Below is a small trained network, with its code and all its weights. Each question gives an input and a target symbol and asks what happens when units are switched off, that is, made to give their printed mean instead of their output.

import numpy as np


def w(rows, s, z=0):
    codes = np.array(rows[::2]) - 128.0
    scale = np.full(codes.shape[1], s)
    scale[-1] = z or s
    return codes * scale


def norm(h):
    return h / np.sqrt((h * h).mean(-1, keepdims=True) + 1e-5)


def f(y):
    return y / 2 * (1 + np.tanh(0.7978845608 * (y + 0.044715 * y**3)))


def softmax(a):
    e = np.exp(a - a.max(-1, keepdims=True))
    return e / e.sum(-1, keepdims=True)


def log_softmax(a):
    a = a - a.max(-1, keepdims=True)
    return a - np.log(np.exp(a).sum(-1, keepdims=True))


def net(x, mask):
    ids = ['βγδζηλξστψ'.index(c) for c in x.split()]
    T = len(ids)
    res = E[ids] + P[:T]
    u = 0
    for l in range(2):
        q, k, v = (norm(res) @ M[l].T for M in (Q, K, V))
        z = softmax(np.where(np.tri(T) > 0, q @ k.T / 2**0.5, -1e9)) @ v
        res = res + np.where(mask[u], z, O[l][:, -1]) @ O[l][:, :-1]
        u += 1
        y = f(norm(res) @ A[l][:, :-1].T + A[l][:, -1])
        res = res + np.where(mask[u : u + 12], y, B[l][:, -1]) @ B[l][:, :-1]
        u += 12
    return log_softmax(norm(res)[-1] @ U[:, :-1].T + U[:, -1])


Q, K, V, O, A, B = {}, {}, {}, {}, {}, {}
E = w([
[150,150,170,98,144,56,143,80,119,125,208,148],'β',
[75,117,107,106,119,148,166,88,145,129,91,132],'γ',
[108,128,183,154,83,153,144,113,161,111,79,127],'δ',
[99,115,96,107,111,162,149,65,153,133,98,120],'ζ',
[115,200,140,73,122,35,167,122,103,117,167,121],'η',
[56,95,127,141,111,165,185,123,139,108,127,88],'λ',
[254,186,143,170,113,136,87,187,119,88,21,161],'ξ',
[85,115,137,87,113,143,180,72,123,106,73,139],'σ',
[216,98,24,116,210,127,127,127,91,132,103,112],'τ',
[122,206,147,68,124,108,99,144,161,119,153,132],'ψ',
],0.0067)
P = w([
[69,155,120,185,207,91,13,151,55,180,63,37],'0',
[182,181,87,68,130,150,126,169,164,46,84,1],'1',
[158,162,110,149,161,23,184,126,166,115,111,123],'2',
[191,178,39,87,58,163,165,230,90,53,139,134],'3',
[150,128,175,78,172,192,85,149,196,70,147,112],'4',
[123,106,92,185,110,79,108,138,96,177,116,181],'5',
[212,123,62,69,42,148,199,204,126,112,160,204],'6',
[143,126,170,130,169,116,105,104,173,109,129,109],'7',
[136,101,109,143,123,123,76,134,110,172,130,168],'8',
],0.0044)
Q[0] = w([
[96,1,51,194,85,206,80,165,58,141,35,208],'L0H0',
[29,36,216,138,185,182,74,34,180,149,76,120],'L0H0',
],0.0066)
K[0] = w([
[233,96,133,2,92,185,237,216,225,74,185,223],'L0H0',
[177,80,90,206,47,62,233,114,93,196,136,195],'L0H0',
],0.0066)
V[0] = w([
[169,239,20,101,162,195,77,53,184,221,110,150],'L0H0',
[80,255,178,131,58,143,83,231,227,201,146,143],'L0H0',
],0.0034)
O[0] = w([
[99,40,138,70,116,46,60,107,126,35,100,159,253],'L0H0',
[88,145,106,153,162,189,123,20,103,3,153,158,53],'L0H0',
],0.0056,0.0029)
A[0] = w([
[126,80,67,126,118,62,79,144,103,89,117,102,124],'L0N0',
[100,152,108,68,60,146,217,122,147,155,87,146,223],'L0N1',
[201,181,112,88,176,99,67,163,112,100,213,215,81],'L0N2',
[89,130,198,86,158,156,145,86,147,116,79,132,151],'L0N3',
[68,61,157,122,97,98,180,110,135,108,183,134,184],'L0N4',
[254,202,114,140,194,124,145,223,92,203,164,121,5],'L0N5',
[87,93,178,185,76,158,137,102,159,160,126,117,95],'L0N6',
[145,222,109,191,201,180,180,117,85,168,134,123,63],'L0N7',
[86,77,78,194,170,177,113,117,152,149,107,126,136],'L0N8',
[169,129,159,104,93,87,149,191,60,57,153,100,68],'L0N9',
[208,144,161,73,166,58,85,206,87,171,185,111,135],'L0N10',
[126,50,139,132,97,188,149,97,154,181,128,155,81],'L0N11',
],0.0048,0.0025)
B[0] = w([
[161,100,238,84,184,115,164,149,117,76,131,148,228],'L0N0',
[149,169,118,185,156,127,36,125,76,188,192,132,255],'L0N1',
[178,197,183,130,111,5,102,86,148,108,144,4,159],'L0N2',
[136,163,64,126,83,100,140,86,199,184,111,155,174],'L0N3',
[111,143,80,117,185,167,68,153,163,134,69,89,180],'L0N4',
[23,49,233,76,63,142,126,122,179,64,105,216,148],'L0N5',
[144,167,84,118,189,165,54,92,150,159,175,122,128],'L0N6',
[180,76,177,69,193,127,244,202,109,69,134,160,129],'L0N7',
[174,165,107,146,117,58,175,114,184,91,108,146,151],'L0N8',
[66,118,123,126,197,141,49,128,196,180,78,126,155],'L0N9',
[156,176,7,217,31,186,210,145,158,91,106,165,191],'L0N10',
[75,134,149,108,112,126,78,200,95,153,159,78,141],'L0N11',
],0.0043,0.0045)
Q[1] = w([
[207,94,107,127,174,244,104,219,10,45,148,253],'L1H0',
[2,62,85,119,107,233,42,70,156,201,163,119],'L1H0',
],0.0059)
K[1] = w([
[154,107,118,82,151,225,101,182,255,91,178,33],'L1H0',
[201,168,152,57,88,98,91,77,182,160,180,233],'L1H0',
],0.0062)
V[1] = w([
[22,54,88,167,155,133,135,166,186,127,218,52],'L1H0',
[254,53,175,212,106,151,95,66,217,111,156,135],'L1H0',
],0.0041)
O[1] = w([
[189,130,229,80,219,77,68,83,155,82,154,225,14],'L1H0',
[150,202,123,1,128,85,217,140,157,23,47,139,4],'L1H0',
],0.0049,0.0022)
A[1] = w([
[168,234,82,179,102,122,139,158,90,212,171,68,18],'L1N0',
[59,203,172,113,83,85,134,89,86,40,183,96,171],'L1N1',
[74,206,142,134,98,148,72,143,160,209,165,131,156],'L1N2',
[144,180,159,69,73,38,192,172,138,80,107,109,47],'L1N3',
[216,170,193,177,141,94,147,175,88,194,184,59,58],'L1N4',
[120,14,239,14,210,127,86,155,153,87,67,205,10],'L1N5',
[163,233,135,171,65,118,190,167,107,127,139,182,79],'L1N6',
[176,20,163,90,132,119,172,255,111,180,32,124,1],'L1N7',
[175,180,122,135,157,54,80,178,99,202,134,26,124],'L1N8',
[136,50,50,120,159,163,196,161,114,153,92,105,165],'L1N9',
[115,202,144,87,214,197,167,64,75,111,168,107,230],'L1N10',
[122,52,143,102,207,219,121,121,158,183,134,141,186],'L1N11',
],0.0056,0.0021)
B[1] = w([
[41,172,217,148,105,152,86,111,181,94,128,137,224],'L1N0',
[89,72,150,68,128,163,126,145,123,180,147,210,136],'L1N1',
[156,78,121,133,137,81,190,139,71,106,167,127,227],'L1N2',
[123,98,142,199,167,197,112,86,53,162,132,121,177],'L1N3',
[74,174,142,33,132,171,198,197,63,174,92,104,158],'L1N4',
[35,166,187,98,155,85,2,123,188,186,104,108,223],'L1N5',
[174,128,62,147,166,130,106,126,175,134,112,127,155],'L1N6',
[139,200,193,112,88,169,180,123,163,174,173,247,230],'L1N7',
[204,106,102,86,172,100,158,95,123,75,105,128,253],'L1N8',
[173,92,144,121,52,65,137,138,113,167,208,183,207],'L1N9',
[190,183,164,156,168,115,145,171,175,179,35,138,141],'L1N10',
[139,157,139,123,184,155,95,28,102,98,47,141,186],'L1N11',
],0.0063,0.0046)
U = w([
[52,100,108,54,101,177,195,31,179,53,95,176,94],'β',
[169,189,217,82,221,208,154,125,65,202,97,130,16],'γ',
[70,63,44,138,28,76,122,196,176,167,139,68,195],'δ',
[80,108,204,113,99,111,137,157,27,211,212,19,158],'ζ',
[124,235,132,76,129,29,159,134,172,18,158,93,27],'η',
[63,84,217,71,166,98,22,144,190,161,127,189,136],'λ',
[216,165,71,208,120,142,124,181,208,187,17,132,114],'ξ',
[79,130,142,253,140,224,102,47,148,155,226,148,105],'σ',
[164,40,184,76,102,119,207,169,148,183,208,199,253],'τ',
[229,42,112,136,172,74,54,89,84,91,112,120,147],'ψ',
],0.0065,0.0028)

Each question gives the input, a string of symbols that net reads in full, and the target symbol t.
The units are the heads (2 rows each of Q, K, V and O) and the neurons (one row each of A and B). Each row of codes is followed by its name. A weight is (code - 128) times the scale printed after its matrix; where a second scale follows, it is the last column's (O, A, B and U).
mask holds one flag per unit, layer by layer, with each layer's heads first. A switched-off unit (its flag False) gives its mean, the last column of its rows in O or B, instead of its output. The means were averaged over made-up inputs and are rounded, as every weight is.
A unit's drop is (log p(t) with every unit on - log p(t) with that unit switched off) / (log p(t) with every unit on - log p(t) with every unit switched off).
The circuit of an input: a set's keep is (log p(t) with only the set's units on - log p(t) with every unit switched off) / (log p(t) with every unit on - log p(t) with every unit switched off). Starting from the 12 units with the biggest drops (on a tie, the unit counted first), units are removed one at a time, each time the one whose removal leaves the highest keep (on an exact tie, the one counted first), for as long as the keep stays at least 0.8.
circuit, biggest first: the units of the circuit, biggest drop first
top k neurons: the k neurons with the biggest drops, biggest first
k most important neurons of layer l: the k neurons of layer l with the biggest drops, biggest first
input β γ δ τ γ δ ψ λ λ, target β: circuit, biggest first	[L0H0 L0N1]
input σ ζ ξ η γ, target δ: circuit, biggest first	[L1H0 L1N7]
input ξ ξ ξ ζ ψ γ γ, target β: circuit, biggest first	[L0H0]
input ζ η ζ σ, target σ: circuit, biggest first	[L0H0 L0N1]
input ζ β γ ζ, target η: top 2 neurons	[L0N1 L1N0]
input ζ τ σ λ ζ σ γ λ ξ, target λ: circuit, biggest first	[L1H0 L1N5]
input τ λ ξ γ η τ, target λ: circuit, biggest first	[L1H0 L1N5 L0N5]
input η ζ ξ λ δ γ, target γ: top 3 neurons	[L0N7 L1N4 L0N8]
input γ δ τ β γ ζ ζ τ, target τ: circuit, biggest first	[L0N1 L1N9]
input ψ γ η λ ζ λ, target γ: top 2 neurons	[L0N7 L1N4]
input γ ζ δ ζ τ ζ γ δ η, target η: top 4 neurons	[L0N2 L0N10 L1N0 L1N8]
input γ ζ γ β ξ ψ, target η: 4 most important neurons of layer 1	[L1N8 L1N0 L1N4 L1N6]
input γ τ ζ δ ξ γ ζ, target δ: circuit, biggest first	[L1H0 L1N7 L0N1]
input ζ τ λ ζ, target τ: top neuron	[L1N7]
input γ ζ ζ σ ζ ζ, target ζ: 2 most important neurons of layer 1	[L1N4 L1N0]
input γ λ ζ λ, target γ: circuit, biggest first	[L0H0 L1H0 L1N4]
input ζ τ τ β δ λ, target η: top 2 neurons	[L1N0 L1N8]
input γ γ γ γ τ ζ γ ζ η, target η: top 3 neurons	[L0N10 L0N2 L1N0]
input β τ ζ γ η λ ψ, target σ: 3 most important neurons of layer 1	[L1N3 L1N0 L1N6]
input σ τ β τ, target τ: top 2 neurons	[L0N10 L1N7]
input τ β η γ, target η: top 2 neurons	[L0N1 L1N0]
input τ λ λ ζ η σ ψ, target ξ: 3 most important neurons of layer 1	[L1N6 L1N9 L1N3]
input σ ζ η, target δ: top neuron	[L0N10]
input τ σ η ψ γ τ ζ, target ψ: top 2 neurons	[L0N10 L1N7]
input ζ λ ξ σ η λ ξ ζ, target γ: top 3 neurons	[L0N7 L1N11 L1N4]
input λ λ ψ ξ η γ γ, target σ: 2 most important neurons of layer 0	[L0N0 L0N1]
input δ ζ γ β λ γ τ, target λ: top 2 neurons	[L0N5 L1N5]
